Below are the code and all the weights of a small trained network. Each question names an input and a class and asks about switching units off, where a switched-off unit gives its printed mean instead of its output.

import numpy as np


def w(rows, s, z=0):
    codes = np.array(rows[::2]) - 128.0
    scale = np.full(codes.shape[1], s)
    scale[-1] = z or s
    return codes * scale


def f(y):
    return np.maximum(y, 0)


def log_softmax(a):
    a = a - a.max(-1, keepdims=True)
    return a - np.log(np.exp(a).sum(-1, keepdims=True))


def net(x, mask):
    res = np.array(x, float).reshape(1, 8) / 4 @ E
    y = f(res @ A[0][:, :-1].T + A[0][:, -1])
    res = res + np.where(mask, y, B[0][:, -1]) @ B[0][:, :-1]
    return log_softmax(res[-1] @ U[:, :-1].T + U[:, -1])


A, B = {}, {}
E = w([
[121,129,198,150,118,185],'x0',
[153,69,64,112,225,183],'x1',
[149,139,64,174,102,133],'x2',
[179,127,147,206,148,149],'x3',
[121,161,130,133,195,71],'x4',
[248,217,172,91,161,160],'x5',
[176,39,153,116,93,70],'x6',
[106,168,111,77,105,153],'x7',
],0.013)
A[0] = w([
[160,149,73,46,119,129,100],'N0',
[148,173,95,69,100,158,1],'N1',
[37,96,9,193,159,168,117],'N2',
[139,156,123,117,74,113,28],'N3',
[181,182,179,177,181,183,53],'N4',
[149,158,175,163,165,163,106],'N5',
[153,182,87,139,164,115,80],'N6',
[100,151,132,179,82,118,111],'N7',
[134,234,113,60,159,127,145],'N8',
[151,76,129,189,93,114,111],'N9',
[220,65,148,102,129,107,100],'N10',
[172,48,122,118,120,141,44],'N11',
[149,130,93,183,128,189,34],'N12',
[121,123,173,129,60,95,103],'N13',
[116,77,44,170,133,133,73],'N14',
[139,191,147,138,223,162,207],'N15',
[100,178,183,136,127,154,167],'N16',
[165,114,164,127,155,172,95],'N17',
[219,70,118,143,127,126,90],'N18',
[138,229,153,135,172,198,94],'N19',
[170,10,166,81,88,89,173],'N20',
[147,137,91,137,208,68,60],'N21',
[149,145,60,146,162,69,54],'N22',
],0.012,0.0069)
B[0] = w([
[112,240,24,96,162,182,186],'N0',
[124,166,94,102,107,194,165],'N1',
[119,2,83,105,90,140,250],'N2',
[125,155,98,142,88,162,150],'N3',
[193,62,200,144,105,134,220],'N4',
[141,83,184,137,93,140,189],'N5',
[175,102,125,70,164,94,181],'N6',
[147,108,115,102,57,68,176],'N7',
[154,152,95,32,129,110,235],'N8',
[98,141,125,174,99,168,180],'N9',
[132,178,149,204,202,171,196],'N10',
[112,144,119,170,156,190,169],'N11',
[132,116,154,113,114,136,160],'N12',
[73,207,197,153,95,65,189],'N13',
[97,60,82,206,94,168,195],'N14',
[205,50,178,95,106,79,250],'N15',
[151,122,137,55,102,78,202],'N16',
[122,148,178,114,142,162,171],'N17',
[163,170,120,229,145,177,186],'N18',
[198,78,165,73,107,152,237],'N19',
[35,197,188,165,196,168,235],'N20',
[141,115,118,184,178,51,188],'N21',
[120,115,61,173,145,53,177],'N22',
],0.0083,0.016)
U = w([
[55,18,64,156,78,179,120],'0',
[158,176,48,32,127,195,115],'1',
[252,100,174,98,100,181,86],'2',
[188,111,53,135,208,78,139],'3',
[109,168,155,158,2,93,120],'4',
[131,134,144,216,179,223,136],'5',
[90,80,167,64,137,95,254],'6',
[11,133,195,90,150,133,67],'7',
],0.01,0.0082)

Each question gives the input, the list of numbers given to net, and the class t.
The units are the neurons (one row each of A and B). Each row of codes is followed by its name. A weight is (code - 128) times the scale printed after its matrix; where a second scale follows, it is the last column's (A, B and U).
mask holds one flag per neuron, in row order. A switched-off neuron (its flag False) gives its mean, the last column of its row in B, instead of its output. The means were averaged over made-up inputs and are rounded, as every weight is.
A unit's drop is (log p(t) with every unit on - log p(t) with that unit switched off) / (log p(t) with every unit on - log p(t) with every unit switched off).
The circuit of an input: a set's keep is (log p(t) with only the set's units on - log p(t) with every unit switched off) / (log p(t) with every unit on - log p(t) with every unit switched off). Starting from the 12 units with the biggest drops (on a tie, the unit counted first), units are removed one at a time, each time the one whose removal leaves the highest keep (on an exact tie, the one counted first), for as long as the keep stays at least 0.8.
units of the circuit, in order: the units of the circuit, biggest drop first
unit that matters most: the unit with the biggest drop
top k neurons: the k neurons with the biggest drops, biggest first
drop when u is switched off: that unit's drop, to one decimal
input [7,6,5,-2,7,-2,-5,8], class 2: units of the circuit, in order : [N15]
input [8,-3,2,-4,5,-3,-6,-7], class 6: units of the circuit, in order : [N18 N16]
input [-4,-7,-2,-8,5,-3,3,-2], class 7: units of the circuit, in order : [N20 N15]
input [5,-7,8,3,4,-2,-8,-6], class 2: units of the circuit, in order : [N19 N20]
input [1,6,5,0,8,2,-3,4], class 2: top 4 neurons : [N15 N19 N4 N20]
input [-8,-1,-5,-5,-6,-6,5,-6], class 7: top 2 neurons : [N20 N13]
input [-7,-8,6,3,5,3,1,-6], class 3: top 3 neurons : [N22 N6 N21]
input [-5,8,7,0,2,0,4,-5], class 5: top 2 neurons : [N18 N10]
input [8,-3,-3,-3,-7,-5,-1,-7], class 4: top 2 neurons : [N7 N13]
input [5,3,4,-7,-8,-2,-2,8], class 1: top 3 neurons : [N0 N1 N4]
input [6,-3,-7,-3,5,0,-4,8], class 2: top 3 neurons : [N19 N20 N15]
input [-8,7,0,6,7,-5,2,8], class 0: top 2 neurons : [N2 N14]
input [-1,0,7,-3,8,5,-6,2], class 2: top 2 neurons : [N15 N19]
input [-8,3,-7,-4,2,-5,6,-2], class 7: units of the circuit, in order : [N20]
input [2,4,-1,-5,-3,3,6,6], class 5: top 2 neurons : [N20 N10]
input [-5,0,-6,8,4,-5,-8,-1], class 0: top 2 neurons : [N2 N8]
input [-3,-6,1,-6,-5,2,-6,-4], class 1: drop when N8 is switched off : 0.2
input [-5,2,0,6,7,-6,2,3], class 0: drop when N2 is switched off : 0.1
input [3,1,-6,7,6,-6,7,-2], class 5: drop when N2 is switched off : 0.0
input [-2,5,6,5,-2,-2,1,-4], class 0: drop when N14 is switched off : 0.1
input [5,-5,3,-3,-6,6,4,2], class 4: unit that matters most : N13
